B:
1: [ -88 -127  -73  -22  196  -23   45  -33 -292   53 -277 -146  215 -195
  -45   22   81  -21  218  216  -66  -15  -24   47  -14  -25 -119 -271
   27 -150   60    6]
2: [-148  -88 -298 -223  -42  -40  124  -99   -7  178  329  216  100  162
 -388   36   33 -240 -115  324 -386  -66   34 -360  -54  149 -139 -459
 -177  291  -40  -69]
3: [-103  290  271  236  181  155   47  -96   11   27   98  259   48  155
  286 -232  115  215  208  141  183  -82  106  124   83  -19 -124  -57
   -4  -34  278 -248]
4: [-209  124 -166  -56  174  -91  120   99  117   40  309  268  -37  196
  223 -205  233   37 -282  144   -4   18   79 -221  -11  304 -224 -203
 -193 -122  101 -205]
5: [  15   23  -23 -265  -58 -152   63  225  -28  107 -157 -235  269 -276
  -61  111 -116  -77  -92  -50  143 -134    2  177  -84  212 -178    1
    2  -77  232  319]
6: [  34  177  250  -11  -56  -47  -58  108  227   85 -119  -25   60  -98
  223    4 -173   89  -78  -86  119 -197   91  282  -48   57  -92  275
   88   72  224  133]
7: [  10   45  191  209  -37  130 -101  -43  219  103 -257  222  -89  120
  397  -48  -14  269  109  -59  -75  -91   42  105   57 -168   85  355
  157   -2   21 -105]
8: [ -83  267  165   80  -59   61  -91   81  364   93  274  281 -143  166
  346 -139  -94  111  -65    6   60 -167  140   -5   -7   32  -82  138
  -29  148  257 -216]
9: [   6   48   29 -110 -138  -12   48   -2  146  160    3  124  113   57
  -66   58  -83   -8  -81   25 -114 -142   35   22  -25   78  -58   71
    9  173   76  126]
10: [  27 -129  -91 -131 -152 -125  -30   84  274  158 -228   66  -21   18
  111  116  -70   38 -288  -96 -260  -88    7  -24  -60   78   17  298
   71   61 -130  179]
11: [-105   49  -67  -61 -155  117  -36 -176  143  205  439  296  -20  194
 -301   28 -178 -204  130  333 -364 -188   99 -276  -47  -95  -54 -372
  -98  534  101 -232]
12: [ -97  -14 -116  -87  -55  -87   69 -132  330  162  226  370 -108  325
  -74  -10   36  -70 -397  157 -457  -87   91 -252  -55  158  -55  -22
  -89  329 -194  -67]
13: [ -27  -17  -16 -105  118 -228   52  199  107   30 -314 -105   75 -130
  305   -6   83  110 -338 -107   51  -21   12  160  -63  258 -150  235
   31 -269   15  208]
14: [  33 -266 -145 -243   10 -272  -31  230   -9   83 -575 -360  149 -372
   88  197  -73  -31 -215 -107 -106  -50  -59  168 -122  135  -75  205
  112 -229  -74  375]
15: [-159  -86 -233 -118  177  -58  189  -42 -212   76   26   82  200   38
 -147  -47  222  -67  -23  258 -142   37  -13 -176   -5  185 -177 -399
 -127 -107   -3  -31]
16: [ -16   57   10  -81 -143   87   53  -94   49  183  128  180  143   98
 -223   51  -92  -69  116  145 -149 -158   38  -63   -1  -13  -49 -144
  -24  280  121   19]
17: [  50 -225  -77  -89  -51 -130  -57  152   77  109 -568 -151   68 -193
  219  148  -29  109 -121 -148 -133  -43  -56  128  -46   15   35  345
  163 -204 -108  253]
18: [-128   36   -9  107  191   89   51  -42 -161   49  -54  108   99   22
  145 -129  163  105  226  188   31   -5   18  -25   47  -19 -105 -224
  -18 -156  143 -186]
19: [ -25  -43 -118  -88 -230  191   -6   -6  -43  216   61  157  142   40
 -175   82  -96  -34  342  111 -114 -118  -25 -171   38 -134   24 -169
    3  157  168  -44]
20: [-172   59  -62   53  295  -45  208  -88  -83   17   22  242   94  197
  130 -194  341  114 -146  200  -63   68   34  -82   41  219 -183 -199
 -107 -178  -32 -124]
21: [-136 -193 -133  -60  373 -256   54   45 -182  -33 -387 -248  106 -241
  130   -8  167  -22 -185  172 -137   53    3   86  -99  174 -201 -165
    5 -295 -100   61]
22: [-127 -203 -148   41  201  -97  -97    7   -8   35 -248  -53  -88  -98
  221   -6   50   13  -27  170 -278    6   20  -78  -65  -48  -62  -88
   38 -115 -107 -160]
23: [  40 -393 -239 -198 -169 -106  -82  -38   46  201 -398 -114   62 -148
 -225  286 -161 -146  -40   77 -535  -88  -59 -103 -103 -111   86   51
  124  184 -266  213]
24: [ -42  113   20  -81  -24  -79  -18  218  200   76  -10   33   13  -41
  298  -47  -31   90 -167  -87  126  -97   54   58  -31  168 -121  158
   -8 -103  205   35]
25: [-110  -72  -63   36    1   28 -144  -60  127  112   57  108 -114   16
   62   14 -119  -59   87  214 -305 -116   70 -150  -58 -138  -28 -136
    9  212   18 -238]
26: [  72  134  192  120 -235  256   45 -130  154  206  -74  386   98  275
   60   -9  -16  228  223  -55  -50 -140   18   53  121 -140  113  265
  111  179   90   28]
27: [ -91  -50  -57  -97  -87  -21 -157  -81  154  157  225   22  -66  -57
 -208  102 -295 -262   68  300 -383 -211  107 -151 -131 -120  -78 -290
  -36  474   75 -164]
28: [-124  -17 -221  -65 -218  170  -21 -143  204  232  476  471 -104  347
 -202   -2  -67 -134   80  273 -434 -118   64 -472    6  -83   12 -304
 -122  443    9 -312]
29: [-159  124  -94   65  115   63    5  200   78   37  113  230  -64  116
  475 -220  197  209   19    9  186   23   33 -144   55  118 -119  -29
  -79 -310  229 -279]
30: [ -31  -51  -96 -102   15 -199  -19  266  284   62 -239   23  -79  -18
  451  -23   75  158 -428 -192  -22  -10   15   20  -51  234  -74  371
   27 -263  -38  113]
31: [ -62  -29  -54  -52 -128  127  -50  -97  -23  180  152  111   84   17
 -231   69 -160 -133  298  252 -222 -156   36 -147  -25 -154  -31 -300
  -21  306  145 -131]
32: [  44  209  243  140  -93  241  110  -70    0  139 -122  286  200  169
  141  -84   80  280  288  -57  189 -100   10  163  139  -62   20  191
   90  -32  222   44]
33: [  20  106  102 -134  -75 -103  -54  239  132   90 -123 -158  113 -225
  176   48 -176   18  -61 -104  182 -163   46  216  -70  115 -131  174
   47  -50  282  180]
34: [-156  -74 -198   61  120  104   92 -108  -98  102   45  295   25  209
   52 -112  235   76  128  233 -211   42  -11 -268   67  -12  -41 -266
  -72  -79  -40 -253]
35: [  63   28  178   89  -86   55  -93  100  154  102 -374   24   18  -65
  366   22  -80  237  100 -158   72 -113   12  221   25  -97   47  402
  175 -107  116   85]
36: [ -68 -125  -36    8  267 -267 -148  370   79  -64 -571 -329  -76 -361
  703  -39   67  200 -235 -169  153   23    4  233  -95  135 -133  336
  118 -569   55   49]
37: [-199  -59 -231   10   63  107   59 -186  -31  141  311  360  -27  267
 -149  -84  134  -92  109  373 -372  -11   44 -406   15  -31  -66 -462
 -138  206  -45 -347]
38: [ -74  377  223  -43  262  -64  224  267 -205  -41  -43 -127  371 -190
  297 -219  187  185   17  -55  684  -46   43  381   39  369 -351  -58
  -75 -467  533  164]
39: [-129   77  -11   49  226 -111   15  173  102  -18  -97   59  -42    3
  481 -170  178  184 -200  -13  124   18   55   44  -16  197 -165   94
  -26 -323  106 -110]
40: [ -72   75   56   43   37   12 -126  161  106   54  -55  -12  -40 -103
  354  -60  -76   94   90    5  109 -100   61   61  -27  -26  -86   59
   37 -103  246 -138]
41: [-112    3   53   72  120   73  -39 -177 -122   90   44   28   78  -41
 -134  -11  -70  -95  276  344 -199 -122   71  -17  -37 -138  -98 -358
   -5  222  114 -192]
42: [ -67 -263 -315 -112   21   46  223 -155 -267  171 -231  189  254  134
 -271   61  273   12   93  193 -338   81 -112 -247   68   44    5 -255
  -31  -93 -220   92]
43: [-155   15 -160  -23  -38  171    8  -58  -78  154  305  243   56  121
 -131  -54   12  -84  300  285 -139  -80   27 -300   26  -77  -75 -427
 -113  157  188 -290]
44: [ -12  106   96 -116   29 -267  -90  322  362   27 -154 -142  -70 -179
  458  -11 -128   75 -449 -188  122 -130  100  225 -127  258 -168  382
   40 -133  151  164]
45: [   2   54  142   26    4   43  -84  115  -30   75 -235 -129  124 -210
  195   17 -120   94  234  -10  155 -131   25  212  -14  -79  -67   79
  103  -93  266   36]
46: [ -81  111  124   17   31  -29 -102  -43  191   86  150   63  -56   -8
   52  -19 -176  -75  -13  188 -145 -182  132   39  -86  -28 -116  -91
   -3  279  150 -142]
47: [-105   38  -69   17  -13  225  107 -158 -203  159  180  251  195  141
 -222  -51   73  -24  399  291  -88  -64    1 -183   78  -95  -58 -415
  -69  132  175 -180]
48: [  30   34   23 -174 -190  -72   38   28  217  179    2   81  104   29
 -116  109 -145  -55 -187  -12 -156 -171   48   36  -62  115  -61  115
   11  245   42  210]
49: [-145 -108 -306 -180 -150  -42  -39  -91  278  200  438  308 -152  234
 -238   59 -113 -252 -207  295 -568 -119   85 -466 -101   44  -54 -319
 -152  471 -112 -225]
50: [-131  164   96  -14  115  -42 -123   98   79   38  219  -79  -20 -157
  137  -74 -175  -96   71  196   77 -171  139   63 -100   21 -213 -227
  -58  115  341 -198]
51: [ -75 -127 -204 -203  -84  -92   21  -42   82  167  116   79   55   29
 -261  103  -83 -204 -137  211 -381 -104   34 -207  -92   78  -86 -234
  -73  276  -59   27]
52: [ -74  -39  -32   28  -38  168  -33 -105 -135  144    6   84  119  -22
 -132   27  -68  -42  406  237 -135 -109    8  -92   20 -193  -20 -281
   20  143  155 -144]
53: [  37   85  287   93   91   -4 -117  129  -47   23 -442 -257  146 -331
  332   13 -135  168  235  -69  265 -147   30  426  -24  -87  -81  226
  183 -191  287  115]
54: [ -45  -92   11   75   87   17  -64   -8  -26   72 -304   -8   22  -75
  200    5   17  107  131   74 -106  -47    2   61   -1  -97  -12   47
   99  -97   10  -53]
55: [  -6    1   54   64 -102   14 -119   44  338  125 -123  197 -152  113
  331    0  -76  144 -110  -69 -179 -113   58  -10  -13  -57   49  321
   95   76  -22  -68]
56: [ -65  -50 -106  -52 -141  107  -10 -145   74  201  176  249   28  154
 -224   59  -93 -111  139  234 -348 -131   35 -232  -12 -107    2 -222
  -36  349    9 -131]
57: [  31  -58   84   77   15  178   52  -16 -312  109 -464  -56  308 -151
   55   36   67  191  489   14  142  -39  -78  185   98 -164   20   13
  148 -242  165  106]
58: [ -68   -2  -16 -179   92 -296 -131  291  185   16 -119 -313  -24 -338
  255   44 -185  -94 -298  -21   33 -136   88  155 -178  192 -219   71
   -2  -79  176   99]
59: [ -87   70   46  -24  251 -115  125   71 -137    1 -183  -86  208 -121
  151  -98  158   76  -71   79  153  -11   25  179  -16  211 -219  -84
  -20 -260  147   87]
60: [-155 -105 -155   92  248  -42   86  -48  -17   34 -174  212  -44  161
  284 -136  314  167 -133  129 -198   98    4 -150   34   96  -71  -43
  -23 -246 -162 -167]
61: [-108  121  135  218  313  155  139  -62 -332   -9 -234   78  231   -6
  249 -204  293  266  377  145  266   41   -9  160  123  -18 -122 -165
   25 -373  225 -133]
62: [ -17  173  121 -122   11  -94   96   77   76   88   21  -13  195  -56
   -9  -13  -49  -10 -139   25  108 -145   74  179  -48  213 -190    3
  -29   55  219  180]
63: [ -70  157   19  -94   59   39  225  -16 -167   99   93  130  309   58
 -129  -81  139   27   77  132  143  -58   16   29   49  194 -183 -238
  -94  -56  231   83]
64: [ 115   17  142 -116 -123 -118  -48  304  135   94 -487 -229  161 -283
  316  112 -139  162  -95 -299  229 -136  -14  359  -42  100  -39  489
  172 -234  185  376]
65: [-133  151  121  187  181  275  152 -280 -342   85  115  249  259  146
 -159 -158  171   73  541  378   37  -49   36  -18  120 -132 -106 -482
  -47   57  237 -253]
66: [ -73   26  242   10  401 -330 -243  317  -50 -131 -490 -682   35 -692
  499   -7 -215   -4  -55   17  298 -137  110  543 -209   70 -291   84
  133 -340  328   77]
67: [ -67 -179 -154    7   -3  163   13  -86 -281  148 -187   40  176  -54
 -131   55   44    0  457  221 -172  -24  -69 -138   55 -192   16 -294
   39  -36   53 -102]
68: [  51  -33  -56  -44 -314  278  242 -352  -19  308   68  540  262  444
 -496   95   84   32  219  156 -391  -91  -47 -228  143  -96  127  -95
    7  398 -134  108]
69: [ -16   59  -43 -199   90 -144  178  298 -162   37 -281 -192  335 -235
  163  -24  143  111 -100 -129  363   -4  -48  208    2  328 -216   58
  -16 -453  257  315]
70: [-171   39  -71  145  258  179  197 -152 -334   50  -17  257  205  168
   51 -199  364  163  335  271   42   80  -26 -121  134    3 -108 -372
  -68 -245  103 -233]
71: [  -4  -98 -140 -189 -174   20  139 -129  -10  224   17  168  211  112
 -386  137  -26 -121  -12  154 -324 -107  -14 -145  -12   50  -25 -158
  -33  272  -64  169]
72: [ -42  241  180   -3  191   52  284  -30 -313   43  -92   28  445  -34
  -58 -131  207  129  187   95  354  -46    7  256   84  203 -226 -191
  -37 -215  316  166]

[-158   24 -144  148   71  187  261  -69    9  -19 -230   73  -92   27
 -182  -61   -3   69  222 -166 -192  102 -100  -17 -180    4 -158   36
  270 -157] -> 18
[ -10  219  -68  -48 -118   40   97   21   95  212   73  -70    0  136
 -159   62   -5   59   21  179   35 -267   -3 -126  -21 -113 -220  -63
  -51  107] -> 51
[-201  509  -28  -21  -61  258  328  -29  -41  161 -180 -157 -120  286
 -308  -96  -79   -1  283  259  -15 -490   23  -95   62  -35 -306  -79
 -104   29] -> 69
[  32 -318 -311  239  117  -82 -211  -68  101  100  114   79  -32 -166
  -99  220   22  173  152 -152   75  217  123 -108 -173  -50  -74   31
  264   10] -> 35
[-192   34   42 -137   30    8 -334   34   40   29  -22 -132   10  176
 -147   -8 -158   46  325  286  223 -174  143 -211  -53   28    0  -76
  -77  213] -> 14
[-214  -42 -270  209   40  243  160 -113   64   44 -154   79 -181  -65
 -216   52 -104  152  298 -212 -171   60    9  -63 -229  -18 -146   -3
  315 -179] -> 67
[ 257 -372 -151  -38  -73  -67 -218   73  201   52  115   92   54 -228
   68  101  170   70 -148 -102   41  270 -137   28  -61 -133   54   95
  229  107] -> 28
[  19   86    2 -242  -91   12  -37  -20    4  185 -199 -108 -228  -28
 -144  -69  267  -75  -63  166   10  -84 -241  168 -132 -141 -214  132
 -152  185] -> 62
[ 116   34  221 -245   17 -124   53  169   27 -118  -84  -16  275  239
   51 -200  153  -86  -94  185   24  122 -231  -69   24   -7  -21   45
   17  151] -> 4
[  43 -243  -40 -206  -77  -49 -373   43  138   84   -9  -31  -84 -126
  -27   37  104   30   -4   94  119  104  -94   10 -138 -100   27   73
    8  213] -> 49
[ -65 -102 -123  -26  -94  162  163  -18  137   34 -140  109 -111  -94
  -86  -26   43   65  -20 -184 -224  162 -227   37 -242  -94  -99   56
  249  -99] -> 41
[ 171  440   91  -70  -50   39  660   60  -77   88 -203  -37   98  256
 -116 -216  349 -130 -215  116 -200 -124 -360  115   78 -101 -393   87
  -37   -7] -> 72
[ 183 -215  -18   54  111 -188 -304  161  125  -83  270    2  396  137
   56   90  -78   99  123  164  284  103  187 -317  154   33  117  -86
  159  193] -> 17
[-279  363 -340  345   38   17  148 -160   50  365  228  -88  -75  227
 -376  319 -264  259  335  131   79 -447  386 -392 -150  -61 -427 -222
  -18   -9] -> 23
[ 507 -268  -14 -145 -148  -52  -89  221  217   -4  167   56  242 -150
  175  -10  282  -29 -321   44   89  171 -233   72  230 -161  104  105
  176  186] -> 16
[  86  469  -41  254  147  110  624   45 -132  -11 -107  -66  220  379
 -202 -134   84  -29  198  129  -36 -247    6 -112  269   34 -337  -47
  112  -78] -> 20
[  46 -373 -109 -137  -71  -88 -248  -14  173   72  -27   99 -107 -224
   10   73  167   71 -132 -135  -56  339 -211   61 -328 -128  -12  125
  156   80] -> 19
[ 129 -170  -62 -153    2 -162 -261  -12   33  152  -61  -56 -130 -129
  -67   36  306  -23  -85  110  115  124 -145  123 -138 -126 -126  154
  -69  225] -> 9
[ 177 -150 -381  332  197 -330   70 -184  -27  313   92   66 -117 -165
 -174  292  401  124 -136 -171  -19  268  -20   52 -286 -151 -448  149
   97   14] -> 26
[-222  147  -16 -177 -261  250  -62   69  246  120   82  -38  -13  137
 -126   27 -340  130  175  173    6 -343   55 -268  -75  -72    3 -176
   38   70] -> 58
[-526   29  -62 -166 -267  550  -30   -5  268  -33 -183   44 -225   30
 -186  -80 -529  161  427  -75 -201 -209   -9 -215 -272   -1  129 -167
  263 -137] -> 66
[ -19  -49  -61  -74  -23 -214 -206    8  127  178  173  -19   73   83
  -74  153   13  101  -36  144  116   -1   47 -198 -191  -89 -150  -44
  -42  181] -> 64
[ 190 -525  174 -210  225 -228 -340  140  -13 -332 -236   88  202  -60
  166 -212  313 -104  -11  -57   63  677 -289  108 -101   65  203  221
  232  146] -> 34
[ -93  -61 -287  107  -17   57   -3 -147   67  240  -71   10 -293 -162
 -219  150   99  114   95 -104  -75   12  -37   48 -277 -126 -252   73
   97   -9] -> 56
[ 224  491 -426  528  180 -275  664 -224 -174  524  150  -64  -81  136
 -376  306  454   92 -145   34  -30 -255   71   -6  -31 -180 -850   54
 -104  -28] -> 68
[-175  222  142  -67   88  177  130   95  -34 -168 -207  -78  161  350
 -132 -226 -157  -26  373  209   37 -148   21 -180  103  106  -15  -89
   85   30] -> 21
[-138  297 -317  277  -60  241  601 -154   41  253 -118   63 -220   22
 -302   76   37  126   76 -192 -311 -162  -98   -5 -204 -121 -446   -5
  202 -236] -> 47
[ 122  -69   59  145  294 -148   60  120  -70 -239  -40   19  386  259
    3 -117   72   -3  213   72  116  236   45 -186  133  121  -10    8
  232   47] -> 60
[-136 -185 -202  170  127   53  -74  -70   50   -7  -77   61  -58  -39
 -142   66  -63  136  277 -136  -27  180   55 -104 -202   17  -66   11
  271  -59] -> 54
[  51  287   25 -122  -48   51  358   -9  -57  140 -243  -67 -105  118
 -165 -146  299  -96  -86  120 -116 -115 -289  149  -43 -116 -338  106
  -82   58] -> 63
[  -2  138  129 -371 -221   -7  -63   96  136  147  -15  -82   -1  126
  -51  -74   71  -36 -142  268   24 -178 -202  -40  -82 -131 -100    0
 -169  218] -> 5
